m =
 -4.8   -4.6   -5.7   -4.3    1.5   -5.3   -4.6    3.0   -7.2   -4.4  -15.5   -5.5   -4.6   -0.8
 -6.6   -5.9   -1.0    3.1    0.8   -7.0   -5.5    1.2   -8.5   -3.1   -5.3   -6.9   -7.0   -0.5
  3.5  -17.1    5.4   -3.6  -15.8    0.3  -19.1  -14.6    3.2  -14.5   14.7    7.0    4.6   -5.8
  4.8   -0.1   -3.5  -14.7  -27.1   -5.9   -3.3  -24.2    2.2   -0.7  -11.7   10.0    7.9    4.3
 -3.8  -11.5   -1.6   -5.2   -1.6   -3.4  -12.2    1.2   -5.7  -10.5   -6.6   -4.1   -4.3   -8.7
 -9.2  -13.8    7.3   11.4    9.4   -3.8  -11.8    9.5   -9.6   -7.5   15.2  -11.8  -12.1  -14.3
-19.4  -10.2   12.2   11.9   13.0  -17.3   -7.1   12.9  -19.6   -4.0    7.4  -19.5  -20.2   -5.4
 -8.2    9.0   -8.0    5.9   -2.7  -15.2    9.7   -5.1  -11.7   11.3  -23.1   -7.2   -6.2   21.3
 -9.2   -1.8    9.2    3.9   -5.0  -12.3   -0.4   -3.8  -10.0    3.6    7.5   -7.6   -9.4   -6.9
 -7.9   -3.2    7.3    1.2   -6.5  -12.1   -2.5   -5.7   -8.8    0.8    3.8   -5.3   -7.0   -1.9
Indices start at 1.
(1, 1) => -4.8
(9, 4) => 3.9
(5, 7) => -12.2
(5, 4) => -5.2
(8, 12) => -7.2
(6, 3) => 7.3
(8, 14) => 21.3
(3, 2) => -17.1
(1, 10) => -4.4
(9, 14) => -6.9
(3, 11) => 14.7
(1, 14) => -0.8
(8, 3) => -8.0
(10, 5) => -6.5
(10, 1) => -7.9
(7, 10) => -4.0
(10, 2) => -3.2
(10, 7) => -2.5
(3, 3) => 5.4
(6, 12) => -11.8
(1, 8) => 3.0
(2, 6) => -7.0
(2, 3) => -1.0
(7, 14) => -5.4
(6, 9) => -9.6
(1, 6) => -5.3
(10, 4) => 1.2
(10, 13) => -7.0
(9, 10) => 3.6
(2, 2) => -5.9
(4, 8) => -24.2
(6, 6) => -3.8
(4, 3) => -3.5
(6, 4) => 11.4
(2, 14) => -0.5

arr =
[[2344 8564 4955 7410 6101 3128 5950 3838 3057 6199 8002 2343 6702]
 [3068 2301 1321 1120 1231 3240 1146 3084 4827 8026 5585 3823 8378]
 [2372 5156 4010 5293 4736 3054 4502 1923 3134 7110 4278 2278 8455]
 [5739 9074 9213 9940 9979 6431 9858 5976 5169 3563 5179 3950 4212]
 [5588 7813 5327 5039 4779 5952 5149 5231 6034 6455 8933 6585 5175]]
Rows and columns are counted from 1.
row 1 col 1 -> 2344
row 5 col 2 -> 7813
row 2 col 12 -> 3823
row 2 col 3 -> 1321
row 2 col 8 -> 3084
row 1 col 12 -> 2343
row 5 col 6 -> 5952
row 3 col 11 -> 4278
row 5 col 8 -> 5231
row 1 col 2 -> 8564
row 5 col 11 -> 8933
row 5 col 4 -> 5039
row 5 col 7 -> 5149
row 5 col 9 -> 6034
row 4 col 8 -> 5976
row 1 col 10 -> 6199
row 4 col 2 -> 9074
row 2 col 5 -> 1231
row 2 col 6 -> 3240
row 1 col 8 -> 3838
row 4 col 1 -> 5739
row 4 col 9 -> 5169
row 4 col 3 -> 9213
row 2 col 13 -> 8378
row 5 col 5 -> 4779
row 1 col 6 -> 3128
row 4 col 11 -> 5179
row 3 col 6 -> 3054
row 5 col 3 -> 5327
row 3 col 12 -> 2278

B =
array([[ -2,  -8,  -5,  -4,  -8, -13, -15,  -8,   2,  -9,  -5,  -6,  -9,
          2,  -5,  -5],
       [ -8,   8,  -5,   0, -28, -18,  -4,  -8,   3,  11,   0,  -6,  10,
          3,  11, -11],
       [  7,  -8,   2,  -8,   1, -13, -17,  -8, -14,  -9, -12,  -6,  -9,
        -14, -14,   8],
       [ -2,  -8,  -5, -12,   2, -13, -15,  -8, -23,  -9,  -3,   5,  -9,
        -23, -14,  11],
       [ -2,  -8,  -8,  -8, -37, -13, -15,  -7, -14,   8, -18, -28,  37,
        -14, -12, -16],
       [  5, -15,  15,   0,   1, -13, -15, -17,   0, -16, -34, -19, -26,
          0, -14,  -3],
       [  1,  -8,  -5, -10,   1, -13, -23,  -2, -14,  -9,  -4,   0,   4,
        -14, -14,  17],
       [-12,  -8, -19, -20,   1, -12, -15,  -5, -20, -13,   0,  -1,  -9,
        -20, -15,  -3]])
Indices start at 1.
(1, 1): -2
(7, 3): -5
(1, 12): -6
(7, 13): 4
(1, 5): -8
(6, 7): -15
(3, 4): -8
(3, 14): -14
(4, 7): -15
(6, 5): 1
(8, 6): -12
(5, 1): -2
(4, 3): -5
(5, 4): -8
(2, 12): -6
(7, 4): -10
(1, 3): -5
(2, 6): -18
(6, 1): 5
(5, 5): -37
(3, 15): -14
(5, 15): -12
(7, 7): -23
(7, 16): 17
(7, 6): -13
(3, 2): -8
(8, 8): -5
(5, 7): -15
(2, 1): -8
(4, 4): -12
(8, 14): -20
(7, 12): 0
(7, 14): -14
(8, 1): -12
(3, 11): -12
(8, 3): -19

data =
[[ 211.391 -209.680 -284.600  -38.681    3.804   39.916 -198.354  144.737
   245.255  -43.333    4.825 -248.251 -275.397]
 [ 229.700 -252.486  -51.543  110.448  -13.929 -178.109   15.804  265.524
  -236.545  -68.084  -79.249  141.333    3.320]
 [ 218.769 -268.645 -257.722   44.869  106.505 -193.855  263.639 -210.645
   242.137 -174.102  -55.977  189.129 -182.422]
 [-272.405   63.445   84.432 -194.386  193.190  129.516 -249.158 -240.830
  -248.432 -110.664 -279.501  204.090  114.377]
 [ 122.927 -284.744 -221.856  260.098 -248.976 -250.226  -58.354  262.830
   259.378 -216.031 -278.971  174.141  -77.592]
 [  48.081 -160.110 -253.916 -259.010 -297.739  139.768 -301.371  256.523
   101.793 -258.154  248.680   84.102    3.585]
 [ 182.101 -240.286   48.430   24.209   13.961  165.176  144.430  108.793
  -146.656  113.584  184.736 -180.512  -99.545]
 [ 186.017  107.889 -235.840  192.096  224.220 -194.249  -16.313  248.885
  -115.845  194.714  -66.286   89.711  -16.264]
 [ 194.314 -291.051   -1.378 -135.932  -87.008  -23.363 -121.046  261.355
   -84.654 -234.061  170.717  155.771  -36.312]
 [  80.111  -82.039   93.304 -267.805 -263.878  253.449   77.665  141.751
  -231.075 -102.497   48.376  255.993  219.762]
 [ 158.529  -47.392 -163.324   36.917  -27.973  -45.083  162.818  216.901
   210.814  105.107  -47.354 -270.036 -289.977]
 [  -2.438   36.241   35.692  -88.838 -210.273 -128.180  109.206  245.531
   -13.354 -209.850 -121.109  230.844  243.510]
 [-283.218   27.731 -139.356  -52.049  237.089  207.467  242.729 -238.234
  -249.282   24.968    2.187  -80.332  112.100]
 [ 155.705   -3.189  214.423  260.299 -247.974 -207.413 -109.311 -114.730
  -300.216  -67.167    0.199  251.022 -179.207]
 [-312.319  197.543 -132.079 -230.431 -246.138   58.545  215.054 -277.534
  -167.637   73.392   82.690 -308.589  165.412]]
Rows and columns are counted from 1.
(1, 1) => 211.391
(1, 12) => -248.251
(12, 1) => -2.438
(14, 6) => -207.413
(5, 2) => -284.744
(2, 7) => 15.804
(8, 9) => -115.845
(9, 13) => -36.312
(10, 9) => -231.075
(2, 12) => 141.333
(7, 11) => 184.736
(1, 11) => 4.825
(9, 8) => 261.355
(11, 1) => 158.529
(7, 12) => -180.512
(4, 2) => 63.445
(3, 2) => -268.645
(6, 1) => 48.081
(11, 7) => 162.818
(4, 1) => -272.405
(1, 13) => -275.397
(4, 6) => 129.516
(8, 2) => 107.889
(15, 9) => -167.637
(7, 5) => 13.961
(9, 3) => -1.378
(13, 8) => -238.234
(15, 13) => 165.412
(10, 12) => 255.993
(14, 13) => -179.207
(11, 10) => 105.107
(3, 6) => -193.855
(5, 11) => -278.971
(14, 7) => -109.311
(4, 12) => 204.090
(3, 12) => 189.129
(12, 8) => 245.531
(5, 3) => -221.856
